Below are the code and all the weights of a small trained network. Each question names an input and a target symbol and asks about switching units off, where a switched-off unit gives its printed mean instead of its output.

import numpy as np


def w(rows, s, z=0):
    codes = np.array(rows[::2]) - 128.0
    scale = np.full(codes.shape[1], s)
    scale[-1] = z or s
    return codes * scale


def norm(h):
    return h / np.sqrt((h * h).mean(-1, keepdims=True) + 1e-5)


def f(y):
    return np.maximum(y, 0)


def softmax(a):
    e = np.exp(a - a.max(-1, keepdims=True))
    return e / e.sum(-1, keepdims=True)


def log_softmax(a):
    a = a - a.max(-1, keepdims=True)
    return a - np.log(np.exp(a).sum(-1, keepdims=True))


def net(x, mask):
    ids = ['ΠΦΨΩαβγδεημξσ'.index(c) for c in x.split()]
    T = len(ids)
    res = E[ids] + P[:T]
    r = norm(res)
    for j in range(3):
        rows = slice(3 * j, 3 * j + 3)
        q, k, v = (r @ M[0][rows].T for M in (Q, K, V))
        z = softmax(np.where(np.tri(T) > 0, q @ k.T / 3**0.5, -1e9)) @ v
        o = O[0][rows]
        res = res + np.where(mask[j], z, o[:, -1]) @ o[:, :-1]
    y = f(norm(res) @ A[0][:, :-1].T + A[0][:, -1])
    res = res + np.where(mask[3:7], y, B[0][:, -1]) @ B[0][:, :-1]
    return log_softmax(norm(res)[-1] @ U[:, :-1].T + U[:, -1])


Q, K, V, O, A, B = {}, {}, {}, {}, {}, {}
E = w([
[118,128,228,100],'Π',
[93,77,182,83],'Φ',
[127,120,162,114],'Ψ',
[79,79,163,60],'Ω',
[182,140,81,179],'α',
[201,76,118,170],'β',
[180,128,76,172],'γ',
[223,145,119,126],'δ',
[87,165,180,151],'ε',
[120,248,152,83],'η',
[148,128,169,98],'μ',
[139,94,117,240],'ξ',
[101,101,164,91],'σ',
],0.014)
P = w([
[15,26,89,92],'0',
[44,45,122,122],'1',
[64,59,149,140],'2',
[78,68,175,151],'3',
[99,81,194,170],'4',
[117,91,227,187],'5',
[132,92,248,202],'6',
[125,91,252,201],'7',
],0.0044)
Q[0] = w([
[147,66,136,79],'h1',
[84,78,42,65],'h1',
[82,69,167,124],'h1',
[86,252,26,30],'h2',
[160,129,93,73],'h2',
[82,151,116,158],'h2',
[117,55,172,199],'h3',
[95,216,61,58],'h3',
[190,83,154,109],'h3',
],0.018)
K[0] = w([
[150,114,159,60],'h1',
[90,79,45,59],'h1',
[106,180,154,74],'h1',
[69,147,4,59],'h2',
[129,92,114,64],'h2',
[129,150,110,155],'h2',
[141,159,192,150],'h3',
[88,63,70,83],'h3',
[174,125,132,138],'h3',
],0.018)
V[0] = w([
[153,120,87,215],'h1',
[163,103,93,90],'h1',
[178,132,124,218],'h1',
[128,214,47,56],'h2',
[254,82,125,34],'h2',
[185,232,186,25],'h2',
[187,72,141,80],'h3',
[77,97,107,115],'h3',
[221,221,158,31],'h3',
],0.0078)
O[0] = w([
[59,94,109,83,144],'h1',
[120,129,196,127,105],'h1',
[67,76,79,67,158],'h1',
[99,166,64,15,3],'h2',
[254,126,74,129,118],'h2',
[165,226,143,106,81],'h2',
[151,107,183,105,138],'h3',
[132,126,158,166,120],'h3',
[62,48,153,51,108],'h3',
],0.008,0.0069)
A[0] = w([
[95,246,124,59,140],'n1',
[123,177,115,194,183],'n2',
[90,87,82,151,247],'n3',
[143,118,196,148,185],'n4',
],0.013,0.0012)
B[0] = w([
[73,6,133,103,179],'n1',
[107,129,112,81,190],'n2',
[151,178,160,109,234],'n3',
[114,148,82,95,253],'n4',
],0.017,0.0065)
U = w([
[109,217,199,75,84],'Π',
[111,121,144,187,166],'Φ',
[145,142,113,153,34],'Ψ',
[108,176,69,64,15],'Ω',
[77,190,24,150,174],'α',
[201,34,105,198,80],'β',
[166,126,37,168,90],'γ',
[207,86,91,30,141],'δ',
[11,202,147,157,149],'ε',
[50,55,111,38,182],'η',
[214,185,113,99,181],'μ',
[49,70,121,205,253],'ξ',
[124,218,73,131,41],'σ',
],0.013,0.004)

Each question gives the input, a string of symbols that net reads in full, and the target symbol t.
The units are the heads (3 rows each of Q, K, V and O) and the neurons (one row each of A and B). Each row of codes is followed by its name. A weight is (code - 128) times the scale printed after its matrix; where a second scale follows, it is the last column's (O, A, B and U).
mask holds one flag per unit, heads first, then neurons. A switched-off unit (its flag False) gives its mean, the last column of its rows in O or B, instead of its output. The means were averaged over made-up inputs and are rounded, as every weight is.
A unit's drop is (log p(t) with every unit on - log p(t) with that unit switched off) / (log p(t) with every unit on - log p(t) with every unit switched off).
The circuit of an input: a set's keep is (log p(t) with only the set's units on - log p(t) with every unit switched off) / (log p(t) with every unit on - log p(t) with every unit switched off). Starting from all 7 units, units are removed one at a time, each time the one whose removal leaves the highest keep (on an exact tie, the one counted first), for as long as the keep stays at least 0.8.
circuit, biggest first: the units of the circuit, biggest drop first
top k neurons: the k neurons with the biggest drops, biggest first
which heads matter: for each layer, one digit per head in row order, 1 if its drop is at least 0.15 and else 0, layers parted by /
input σ η β η γ, target η: which heads matter => 101
input ε ξ α α σ α, target ξ: top neuron => [n4]
input Ψ η α Π β δ ε μ, target δ: circuit, biggest first => [h2; n3; n4]
input Ω Π δ γ σ, target δ: which heads matter => 111
input Ω α α ξ δ μ, target μ: top 2 neurons => [n1; n2]
input α Φ α β Π ε γ γ, target ε: which heads matter => 110
input α β Ω δ ε σ Φ, target ε: circuit, biggest first => [h2; n1; n4; h1]
input Π α η Ω α, target η: which heads matter => 101
input γ η Ψ, target ξ: circuit, biggest first => [h2; h3; h1; n3]
input β Ω β ε ε β ε α, target ε: circuit, biggest first => [h2; n3; h1; n1]
input Π δ γ Ω, target δ: circuit, biggest first => [h2; h1; n3]
input α ε δ ε Ω, target ε: top 3 neurons => [n1; n3; n4]
input β β σ, target β: which heads matter => 010
input α Φ Ω μ σ, target μ: circuit, biggest first => [h2; h1]
input σ η Π σ ξ γ, target ξ: circuit, biggest first => [h2]
input μ σ β Π α ξ Ω, target ξ: which heads matter => 010
input Π μ δ α η, target η: which heads matter => 000
input β μ α Φ σ, target μ: circuit, biggest first => [h1; n4; h2]
input α ξ δ δ α, target δ: which heads matter => 111
input γ ξ α γ γ μ γ, target μ: circuit, biggest first => [h2]
input δ Φ Ω γ, target δ: top 3 neurons => [n3; n1; n4]
input Φ μ ξ μ γ α Ω, target μ: top 2 neurons => [n1; n4]
input α Ω Π Φ α, target Π: top 2 neurons => [n3; n4]
input ε α Π, target Π: circuit, biggest first => [h1; n4]
input β η σ Ω δ α γ γ, target δ: circuit, biggest first => [h2; h1; n3]
input Ω α δ Π α Ω, target Π: circuit, biggest first => [h1; n1]
input Π Ω ε β η β σ, target β: which heads matter => 110
